Here is a tiny trained network, its code and every weight. The questions are about switching its units off for an input and a target symbol, where a switched-off unit gives its printed mean instead of its output.

import numpy as np


def w(rows, s, z=0):
    codes = np.array(rows[::2]) - 128.0
    scale = np.full(codes.shape[1], s)
    scale[-1] = z or s
    return codes * scale


def norm(h):
    return h / np.sqrt((h * h).mean(-1, keepdims=True) + 1e-5)


def f(y):
    return y / 2 * (1 + np.tanh(0.7978845608 * (y + 0.044715 * y**3)))


def softmax(a):
    e = np.exp(a - a.max(-1, keepdims=True))
    return e / e.sum(-1, keepdims=True)


def log_softmax(a):
    a = a - a.max(-1, keepdims=True)
    return a - np.log(np.exp(a).sum(-1, keepdims=True))


def net(x, mask):
    ids = ['αβδεζηξπσφψ'.index(c) for c in x.split()]
    T = len(ids)
    res = E[ids] + P[:T]
    q, k, v = (norm(res) @ M[0].T for M in (Q, K, V))
    z = softmax(np.where(np.tri(T) > 0, q @ k.T / 3**0.5, -1e9)) @ v
    res = res + np.where(mask[0], z, O[0][:, -1]) @ O[0][:, :-1]
    y = f(norm(res) @ A[0][:, :-1].T + A[0][:, -1])
    res = res + np.where(mask[1:9], y, B[0][:, -1]) @ B[0][:, :-1]
    return log_softmax(norm(res)[-1] @ U[:, :-1].T + U[:, -1])


Q, K, V, O, A, B = {}, {}, {}, {}, {}, {}
E = w([
[186,23,176,126,81,96,150,85],'α',
[192,182,42,61,78,94,82,114],'β',
[79,199,154,64,54,121,104,98],'δ',
[112,134,129,120,199,27,7,133],'ε',
[152,254,104,149,145,102,132,132],'ζ',
[144,95,161,45,192,80,165,108],'η',
[176,160,89,121,152,138,133,9],'ξ',
[210,135,164,198,115,209,151,149],'π',
[200,58,206,74,167,165,162,141],'σ',
[205,61,169,70,146,106,207,143],'φ',
[122,92,131,117,145,63,152,189],'ψ',
],0.0092)
P = w([
[37,252,75,230,114,51,216,127],'0',
[54,212,98,218,112,62,184,131],'1',
[68,195,102,210,113,90,152,143],'2',
[90,177,145,192,119,86,127,143],'3',
[105,158,162,170,130,84,102,141],'4',
[125,138,181,159,128,100,87,141],'5',
[133,128,195,144,133,114,62,145],'6',
[142,112,207,138,124,135,41,136],'7',
[165,96,222,131,110,174,22,133],'8',
[177,87,233,122,96,169,19,109],'9',
[172,99,238,132,140,113,47,143],'10',
],0.0039)
Q[0] = w([
[153,138,49,171,172,138,171,107],'H0',
[10,117,51,121,84,189,180,125],'H0',
[133,62,188,2,110,39,68,170],'H0',
],0.0087)
K[0] = w([
[166,94,113,160,163,97,143,192],'H0',
[89,187,109,205,150,89,227,156],'H0',
[152,208,98,48,69,157,77,2],'H0',
],0.0098)
V[0] = w([
[164,119,104,30,51,105,99,212],'H0',
[170,75,144,145,180,145,116,218],'H0',
[214,92,3,87,155,117,145,112],'H0',
],0.0058)
O[0] = w([
[42,182,41,121,33,198,158,138,212],'H0',
[170,135,84,244,162,107,145,118,4],'H0',
[254,113,42,92,133,86,53,136,160],'H0',
],0.0069,0.0031)
A[0] = w([
[160,182,209,138,117,191,53,82,61],'N0',
[118,74,185,100,116,110,223,172,181],'N1',
[196,146,135,156,87,125,191,215,60],'N2',
[70,164,23,221,92,232,196,130,10],'N3',
[92,128,104,33,66,134,81,178,125],'N4',
[153,115,4,90,61,204,86,192,116],'N5',
[150,62,182,98,74,122,52,122,94],'N6',
[31,253,166,68,110,147,70,124,253],'N7',
],0.0066,0.0027)
B[0] = w([
[119,189,164,117,161,96,155,132,148],'N0',
[104,167,94,145,112,159,112,120,196],'N1',
[128,168,103,70,125,119,67,142,149],'N2',
[87,46,55,154,160,128,160,110,148],'N3',
[153,105,167,157,119,166,114,161,231],'N4',
[145,80,53,116,216,127,1,73,210],'N5',
[139,121,102,147,136,107,146,154,170],'N6',
[129,102,129,114,75,203,143,95,254],'N7',
],0.0097,0.0062)
U = w([
[178,72,214,67,128,52,115,191,184],'α',
[33,139,184,166,130,67,20,64,2],'β',
[4,148,71,138,130,56,120,230,171],'δ',
[137,49,41,92,127,161,30,106,150],'ε',
[70,139,175,96,44,200,146,109,232],'ζ',
[161,224,62,45,93,116,151,148,40],'η',
[107,158,129,41,200,94,182,2,194],'ξ',
[180,197,216,189,204,165,138,126,87],'π',
[163,96,111,253,64,74,159,90,154],'σ',
[142,156,63,170,151,132,123,93,63],'φ',
[45,60,28,192,204,188,213,98,89],'ψ',
],0.0075,0.0025)

Each question gives the input, a string of symbols that net reads in full, and the target symbol t.
The units are the heads (3 rows each of Q, K, V and O) and the neurons (one row each of A and B). Each row of codes is followed by its name. A weight is (code - 128) times the scale printed after its matrix; where a second scale follows, it is the last column's (O, A, B and U).
mask holds one flag per unit, heads first, then neurons. A switched-off unit (its flag False) gives its mean, the last column of its rows in O or B, instead of its output. The means were averaged over made-up inputs and are rounded, as every weight is.
A unit's drop is (log p(t) with every unit on - log p(t) with that unit switched off) / (log p(t) with every unit on - log p(t) with every unit switched off).
The circuit of an input: a set's keep is (log p(t) with only the set's units on - log p(t) with every unit switched off) / (log p(t) with every unit on - log p(t) with every unit switched off). Starting from all 9 units, units are removed one at a time, each time the one whose removal leaves the highest keep (on an exact tie, the one counted first), for as long as the keep stays at least 0.8.
units of the circuit, in order: the units of the circuit, biggest drop first
k most important neurons: the k neurons with the biggest drops, biggest first
drop of u: that unit's drop, to one decimal
input ε ε δ α α ε ζ δ φ, target ζ: units of the circuit, in order => (H0)
input ζ π ξ, target π: 2 most important neurons => (N5, N3)
input α π α η ψ ζ ε ε, target β: 3 most important neurons => (N4, N5, N7)
input η ψ ψ β δ ψ ξ ψ φ, target α: units of the circuit, in order => (N5, N7)
input σ β ξ ξ ζ ξ σ π α ζ π, target π: 2 most important neurons => (N5, N0)
input ψ α π η η φ ε η ξ η ξ, target ξ: 2 most important neurons => (N4, N0)
input ψ π η ξ π β ξ ψ ξ η, target α: units of the circuit, in order => (H0, N5)
input ε η ε η, target ξ: 2 most important neurons => (N4, N5)
input σ ζ ξ ψ ψ ξ, target ψ: units of the circuit, in order => (H0, N3)
input ζ ξ δ η φ α, target ζ: units of the circuit, in order => (H0, N5)
input η η φ η φ ε π ζ π, target π: units of the circuit, in order => (N0, N7)
input ψ ψ ζ π ε ζ ε ζ ξ ζ σ, target α: units of the circuit, in order => (H0, N5)
input δ ζ δ η φ ξ α ψ φ ξ, target ψ: 3 most important neurons => (N3, N2, N5)
input π α σ π, target σ: units of the circuit, in order => (H0)
input η α ψ, target δ: units of the circuit, in order => (H0, N5, N7, N1)
input ζ ψ ζ η ψ, target δ: 3 most important neurons => (N1, N7, N5)
input ψ φ σ φ, target η: 3 most important neurons => (N2, N5, N4)
input ε ψ ζ ε π ζ, target π: 3 most important neurons => (N1, N5, N0)
input α π π ψ σ, target π: 2 most important neurons => (N5, N7)
input ψ φ δ ψ ε, target ζ: units of the circuit, in order => (H0, N7)
input η ε ζ, target ζ: units of the circuit, in order => (N7)
input π ψ η ζ α η σ σ ζ σ, target π: 2 most important neurons => (N7, N5)
input η π η ζ, target π: 2 most important neurons => (N5, N1)
input ψ ψ η σ α α η ε, target β: 2 most important neurons => (N5, N4)
input ψ ζ ψ φ φ ζ φ η, target ξ: drop of N5 => 0.6
input α ξ δ σ σ ψ β ε δ ψ, target ζ: drop of H0 => 0.9
input η α π ζ φ ψ ξ η ε α, target α: drop of N3 => 0.0
input σ δ ξ δ δ α δ ξ, target ξ: drop of N3 => -0.1
